Here is a tiny trained network, its code and every weight. The questions are about switching its units off for an input and a class, where a switched-off unit gives its printed mean instead of its output.

import numpy as np


def w(rows, s, z=0):
    codes = np.array(rows[::2]) - 128.0
    scale = np.full(codes.shape[1], s)
    scale[-1] = z or s
    return codes * scale


def norm(h):
    return h / np.sqrt((h * h).mean(-1, keepdims=True) + 1e-5)


def f(y):
    return y / 2 * (1 + np.tanh(0.7978845608 * (y + 0.044715 * y**3)))


def log_softmax(a):
    a = a - a.max(-1, keepdims=True)
    return a - np.log(np.exp(a).sum(-1, keepdims=True))


def net(x, mask):
    res = np.array(x, float).reshape(1, 6) / 4 @ E
    u = 0
    for l in range(2):
        y = f(norm(res) @ A[l][:, :-1].T + A[l][:, -1])
        res = res + np.where(mask[u : u + 15], y, B[l][:, -1]) @ B[l][:, :-1]
        u += 15
    return log_softmax(norm(res)[-1] @ U[:, :-1].T + U[:, -1])


A, B = {}, {}
E = w([
[129,86,94,119,216,153,101,162,156,32,3],'x0',
[166,83,100,63,79,140,141,169,62,171,86],'x1',
[157,105,92,127,152,121,176,135,107,129,119],'x2',
[166,170,44,191,162,100,79,76,39,112,116],'x3',
[87,120,68,75,193,35,80,133,201,177,142],'x4',
[109,135,136,127,119,140,101,132,129,129,133],'x5',
],0.0063)
A[0] = w([
[149,116,144,213,25,184,173,87,93,140,194,208],'0.n1',
[116,84,168,111,191,174,198,175,162,80,126,202],'0.n2',
[106,88,134,94,170,130,162,138,148,179,188,144],'0.n3',
[49,116,117,70,65,66,150,131,128,94,185,115],'0.n4',
[132,154,152,253,33,179,203,166,103,166,165,219],'0.n5',
[114,122,104,151,179,168,178,81,177,145,145,156],'0.n6',
[112,139,126,88,164,121,117,156,156,96,89,163],'0.n7',
[144,185,48,131,76,85,113,63,130,135,148,111],'0.n8',
[84,109,190,242,138,141,131,106,177,175,153,251],'0.n9',
[128,109,120,111,146,82,75,114,178,147,49,141],'0.n10',
[192,183,27,111,155,161,76,87,101,195,143,174],'0.n11',
[182,126,137,160,120,97,44,88,55,66,134,194],'0.n12',
[153,116,172,115,146,136,82,94,138,215,180,160],'0.n13',
[141,96,178,191,137,227,154,141,104,43,78,156],'0.n14',
[155,121,59,159,93,103,123,167,190,159,192,122],'0.n15',
],0.0066,0.002)
B[0] = w([
[74,28,21,202,170,107,154,119,230,88,131,255],'0.n1',
[132,111,148,80,49,145,158,79,147,134,118,196],'0.n2',
[135,244,178,176,101,182,159,238,66,103,208,169],'0.n3',
[211,157,91,206,213,160,211,192,91,125,154,165],'0.n4',
[86,87,72,81,123,121,90,110,221,81,147,254],'0.n5',
[130,112,101,131,31,118,142,122,104,115,162,152],'0.n6',
[154,91,98,140,87,114,161,88,110,170,208,165],'0.n7',
[118,153,166,51,133,80,100,88,177,254,88,181],'0.n8',
[143,99,87,48,101,168,140,187,48,183,93,202],'0.n9',
[95,39,52,111,95,151,152,135,130,87,153,176],'0.n10',
[72,150,183,136,175,99,125,51,157,140,179,205],'0.n11',
[170,94,129,228,158,56,150,99,105,135,110,199],'0.n12',
[119,174,113,133,218,136,174,117,55,102,134,174],'0.n13',
[179,161,241,66,109,164,76,109,83,222,109,223],'0.n14',
[153,203,94,98,169,196,160,110,100,142,121,159],'0.n15',
],0.0058,0.0066)
A[1] = w([
[171,168,120,118,216,128,133,95,72,179,172,56],'1.n1',
[149,181,217,111,181,86,87,75,161,160,131,94],'1.n2',
[163,146,156,146,158,187,191,145,138,144,148,216],'1.n3',
[169,96,147,243,127,187,132,70,69,141,176,124],'1.n4',
[136,47,103,147,181,143,103,90,42,113,131,123],'1.n5',
[230,125,136,203,161,66,49,109,106,100,70,85],'1.n6',
[147,155,205,101,90,175,131,140,87,115,82,215],'1.n7',
[85,157,82,131,126,143,188,249,197,134,132,168],'1.n8',
[105,82,114,162,126,102,168,125,186,114,178,215],'1.n9',
[155,254,161,102,138,67,143,154,77,183,221,102],'1.n10',
[69,116,38,164,134,67,84,65,117,161,115,138],'1.n11',
[125,157,73,101,80,136,169,146,108,151,96,204],'1.n12',
[60,79,111,86,157,155,131,164,149,76,147,246],'1.n13',
[203,139,219,147,145,160,58,84,86,164,60,161],'1.n14',
[168,131,143,118,192,110,156,98,57,124,85,88],'1.n15',
],0.0071,0.0011)
B[1] = w([
[91,144,174,110,105,163,188,109,153,151,110,198],'1.n1',
[79,182,111,68,66,167,169,118,147,150,87,169],'1.n2',
[159,61,139,92,103,77,60,106,72,91,97,164],'1.n3',
[151,125,99,140,184,77,88,194,96,78,74,171],'1.n4',
[79,158,125,189,162,74,39,153,161,81,183,184],'1.n5',
[135,144,99,136,148,95,51,195,113,22,154,194],'1.n6',
[95,157,164,162,123,36,95,2,114,167,94,167],'1.n7',
[190,158,154,156,84,142,104,209,62,78,147,223],'1.n8',
[80,120,128,66,85,113,40,156,125,54,120,219],'1.n9',
[162,144,171,215,176,165,227,148,100,163,90,211],'1.n10',
[193,57,93,176,165,86,115,66,187,218,123,254],'1.n11',
[78,144,104,175,159,122,102,143,168,74,168,155],'1.n12',
[179,148,119,42,34,179,105,135,135,52,155,207],'1.n13',
[61,212,195,123,159,162,204,182,67,143,54,191],'1.n14',
[90,157,125,174,103,210,113,143,171,136,131,160],'1.n15',
],0.0066,0.0071)
U = w([
[146,65,66,48,15,189,106,161,171,7,186,225],'0',
[145,27,30,197,175,42,15,34,197,115,165,177],'1',
[196,176,156,189,143,180,209,212,49,128,201,86],'2',
[88,174,94,178,199,114,217,43,175,233,118,95],'3',
[111,99,204,72,67,150,123,1,96,166,49,105],'4',
[84,204,142,224,195,104,75,174,82,53,30,2],'5',
],0.01,0.0013)

Each question gives the input, the list of numbers given to net, and the class t.
The units are the neurons (one row each of A and B). Each row of codes is followed by its name. A weight is (code - 128) times the scale printed after its matrix; where a second scale follows, it is the last column's (A, B and U).
mask holds one flag per neuron, layer by layer. A switched-off neuron (its flag False) gives its mean, the last column of its row in B, instead of its output. The means were averaged over made-up inputs and are rounded, as every weight is.
A unit's drop is (log p(t) with every unit on - log p(t) with that unit switched off) / (log p(t) with every unit on - log p(t) with every unit switched off).
The circuit of an input: a set's keep is (log p(t) with only the set's units on - log p(t) with every unit switched off) / (log p(t) with every unit on - log p(t) with every unit switched off). Starting from the 12 units with the biggest drops (on a tie, the unit counted first), units are removed one at a time, each time the one whose removal leaves the highest keep (on an exact tie, the one counted first), for as long as the keep stays at least 0.8.
circuit, biggest first: the units of the circuit, biggest drop first
most important unit: the unit with the biggest drop
top k neurons: the k neurons with the biggest drops, biggest first
top k neurons in layer l: the k neurons of layer l with the biggest drops, biggest first
drop when u is switched off: that unit's drop, to one decimal
input [2,7,-7,2,-8,-7], class 5: top 2 neurons -> (0.n14 1.n14)
input [6,2,4,0,8,-1], class 0: most important unit -> 1.n13
input [3,7,1,-8,-1,2], class 4: circuit, biggest first -> (0.n1 1.n7)
input [1,-7,0,-5,-6,-8], class 4: top 2 neurons -> (0.n14 1.n7)
input [4,4,8,-5,0,-3], class 4: circuit, biggest first -> (0.n1 1.n7 0.n2)
input [-1,-5,-1,-2,-7,4], class 0: top 2 neurons -> (0.n1 0.n5)
input [0,2,-3,-2,6,-4], class 2: top 2 neurons -> (0.n3 0.n1)
input [1,8,-8,1,0,-1], class 5: circuit, biggest first -> (0.n5 0.n2)
input [0,1,6,0,-5,-1], class 0: top 3 neurons in layer 1 -> (1.n11 1.n7 1.n13)
input [-1,-7,-2,8,1,8], class 3: top 2 neurons -> (0.n8 0.n1)
input [-7,-3,-8,0,-3,1], class 0: top 3 neurons in layer 0 -> (0.n9 0.n5 0.n11)
input [-1,5,-4,-8,2,-3], class 2: top 3 neurons -> (0.n1 0.n3 0.n5)
input [7,1,4,-1,-2,-4], class 4: top 2 neurons -> (0.n2 0.n14)
input [2,-6,8,-8,-6,0], class 4: circuit, biggest first -> (0.n14)
input [-7,1,-3,-6,1,6], class 2: top 2 neurons -> (0.n3 0.n4)
input [0,8,7,3,2,-6], class 3: top 2 neurons in layer 1 -> (1.n1 1.n9)
input [1,-3,-1,-2,5,-2], class 0: top 2 neurons in layer 0 -> (0.n10 0.n14)
input [-1,7,-8,4,-7,-8], class 1: top 2 neurons -> (0.n1 0.n5)
input [0,0,0,-7,1,6], class 2: top 4 neurons -> (0.n1 0.n3 0.n5 0.n4)
input [-2,0,-8,7,1,1], class 3: top neuron in layer 1 -> (1.n2)
input [-4,1,1,0,2,8], class 2: top 2 neurons in layer 0 -> (0.n3 0.n4)
input [1,8,-4,8,-8,6], class 5: top 3 neurons -> (1.n14 0.n14 0.n10)
input [8,-5,0,-1,-8,1], class 4: top 2 neurons -> (0.n14 0.n2)
input [-8,-4,-4,6,2,7], class 3: drop when 0.n8 is switched off -> 0.2
input [3,-2,-5,-1,-7,-7], class 4: drop when 0.n1 is switched off -> 0.0
input [-8,-5,-5,-7,2,3], class 2: drop when 0.n3 is switched off -> 0.1
input [-2,-6,-6,-8,6,6], class 2: drop when 0.n5 is switched off -> 0.1
input [2,-5,-1,0,4,-2], class 0: top neuron in layer 0 -> (0.n12)
